Below are the code and all the weights of a small trained network. Each question names an input and a class and asks about switching units off, where a switched-off unit gives its printed mean instead of its output.

import numpy as np


def w(rows, s, z=0):
    codes = np.array(rows[::2]) - 128.0
    scale = np.full(codes.shape[1], s)
    scale[-1] = z or s
    return codes * scale


def f(y):
    return np.maximum(y, 0)


def log_softmax(a):
    a = a - a.max(-1, keepdims=True)
    return a - np.log(np.exp(a).sum(-1, keepdims=True))


def net(x, mask):
    res = np.array(x, float).reshape(1, 5) / 4 @ E
    y = f(res @ A[0][:, :-1].T + A[0][:, -1])
    res = res + np.where(mask, y, B[0][:, -1]) @ B[0][:, :-1]
    return log_softmax(res[-1] @ U[:, :-1].T + U[:, -1])


A, B = {}, {}
E = w([
[171,95,153,23,150,45,181,149,21,126],'x0',
[193,77,151,168,248,198,38,151,96,57],'x1',
[91,195,215,170,128,104,85,71,132,204],'x2',
[139,239,122,59,117,198,109,242,163,170],'x3',
[205,39,130,143,133,59,196,254,190,181],'x4',
],0.0064)
A[0] = w([
[160,182,156,163,120,130,90,179,205,212,154],'neuron 0',
[142,165,143,83,96,94,156,171,144,217,200],'neuron 1',
[116,139,171,198,182,210,2,88,133,81,147],'neuron 2',
[115,189,71,84,116,220,107,147,145,103,253],'neuron 3',
[146,71,69,149,91,93,176,144,158,122,135],'neuron 4',
[196,30,89,112,134,92,199,152,103,126,207],'neuron 5',
[195,43,150,115,233,114,118,128,85,68,180],'neuron 6',
[210,92,120,77,170,119,147,197,94,118,225],'neuron 7',
[122,144,158,98,81,57,202,135,130,175,215],'neuron 8',
[132,69,74,140,84,79,190,141,173,120,131],'neuron 9',
[75,146,174,121,77,78,144,96,113,186,124],'neuron 10',
],0.0073,0.0041)
B[0] = w([
[218,142,178,104,211,185,144,135,130,184,208],'neuron 0',
[138,130,214,115,126,137,121,64,140,199,236],'neuron 1',
[97,103,76,206,143,206,71,39,144,155,240],'neuron 2',
[138,192,81,82,135,230,73,155,141,111,239],'neuron 3',
[89,56,91,194,61,150,65,110,178,97,198],'neuron 4',
[155,27,110,180,87,90,68,112,120,132,254],'neuron 5',
[244,153,128,153,155,84,134,138,2,117,235],'neuron 6',
[181,47,196,107,122,89,128,171,171,133,238],'neuron 7',
[92,133,190,120,95,118,132,68,138,205,249],'neuron 8',
[77,70,100,170,57,161,67,94,181,113,208],'neuron 9',
[74,194,198,94,136,101,189,63,96,192,207],'neuron 10',
],0.0072,0.008)
U = w([
[120,167,102,136,141,161,95,82,90,134,251],'0',
[164,141,171,74,165,158,160,168,193,176,166],'1',
[88,196,62,44,132,160,124,182,110,43,173],'2',
[51,60,115,166,95,125,82,85,192,126,82],'3',
[116,104,66,140,114,149,118,226,189,37,8],'4',
[174,103,117,167,197,122,146,146,104,118,47],'5',
[203,93,162,91,132,9,163,180,52,113,133],'6',
[15,180,159,93,114,61,254,96,114,149,74],'7',
],0.0076,0.0021)

Each question gives the input, the list of numbers given to net, and the class t.
The units are the neurons (one row each of A and B). Each row of codes is followed by its name. A weight is (code - 128) times the scale printed after its matrix; where a second scale follows, it is the last column's (A, B and U).
mask holds one flag per neuron, in row order. A switched-off neuron (its flag False) gives its mean, the last column of its row in B, instead of its output. The means were averaged over made-up inputs and are rounded, as every weight is.
A unit's drop is (log p(t) with every unit on - log p(t) with that unit switched off) / (log p(t) with every unit on - log p(t) with every unit switched off).
The circuit of an input: a set's keep is (log p(t) with only the set's units on - log p(t) with every unit switched off) / (log p(t) with every unit on - log p(t) with every unit switched off). Starting from all 11 units, units are removed one at a time, each time the one whose removal leaves the highest keep (on an exact tie, the one counted first), for as long as the keep stays at least 0.8.
circuit, biggest first: the units of the circuit, biggest drop first
most important unit: the unit with the biggest drop
k most important neurons: the k neurons with the biggest drops, biggest first
drop when u is switched off: that unit's drop, to one decimal
input [-1,-5,-6,6,6], class 3: circuit, biggest first	(neuron 9; neuron 4)
input [4,-7,2,2,3], class 7: circuit, biggest first	(neuron 10; neuron 8)
input [6,-5,-8,-5,8], class 3: most important unit	neuron 9
input [5,-6,5,2,5], class 7: 2 most important neurons	(neuron 10; neuron 8)
input [-8,-8,0,4,-2], class 1: circuit, biggest first	(neuron 0; neuron 2)
input [-1,-4,-1,1,1], class 7: circuit, biggest first	(neuron 2; neuron 5; neuron 7)
input [3,0,-1,-8,-3], class 6: circuit, biggest first	(neuron 6; neuron 2)
input [8,2,1,-2,-7], class 6: 2 most important neurons	(neuron 6; neuron 3)
input [2,0,-7,-1,-2], class 6: 2 most important neurons	(neuron 2; neuron 6)
input [4,-3,-3,-2,-4], class 7: 2 most important neurons	(neuron 2; neuron 6)
input [-7,-7,1,0,-3], class 7: 2 most important neurons	(neuron 10; neuron 5)
input [-1,8,8,-3,3], class 5: circuit, biggest first	(neuron 6; neuron 8)
input [-5,-8,4,5,-3], class 1: 2 most important neurons	(neuron 0; neuron 3)
input [-3,-5,-7,7,7], class 3: circuit, biggest first	(neuron 9)
input [-1,7,1,-1,1], class 5: 2 most important neurons	(neuron 6; neuron 2)
input [-8,1,-3,6,-5], class 2: drop when neuron 2 is switched off	-0.4
input [3,-5,-2,2,3], class 3: drop when neuron 6 is switched off	0.2
input [5,7,8,3,4], class 6: drop when neuron 3 is switched off	0.1
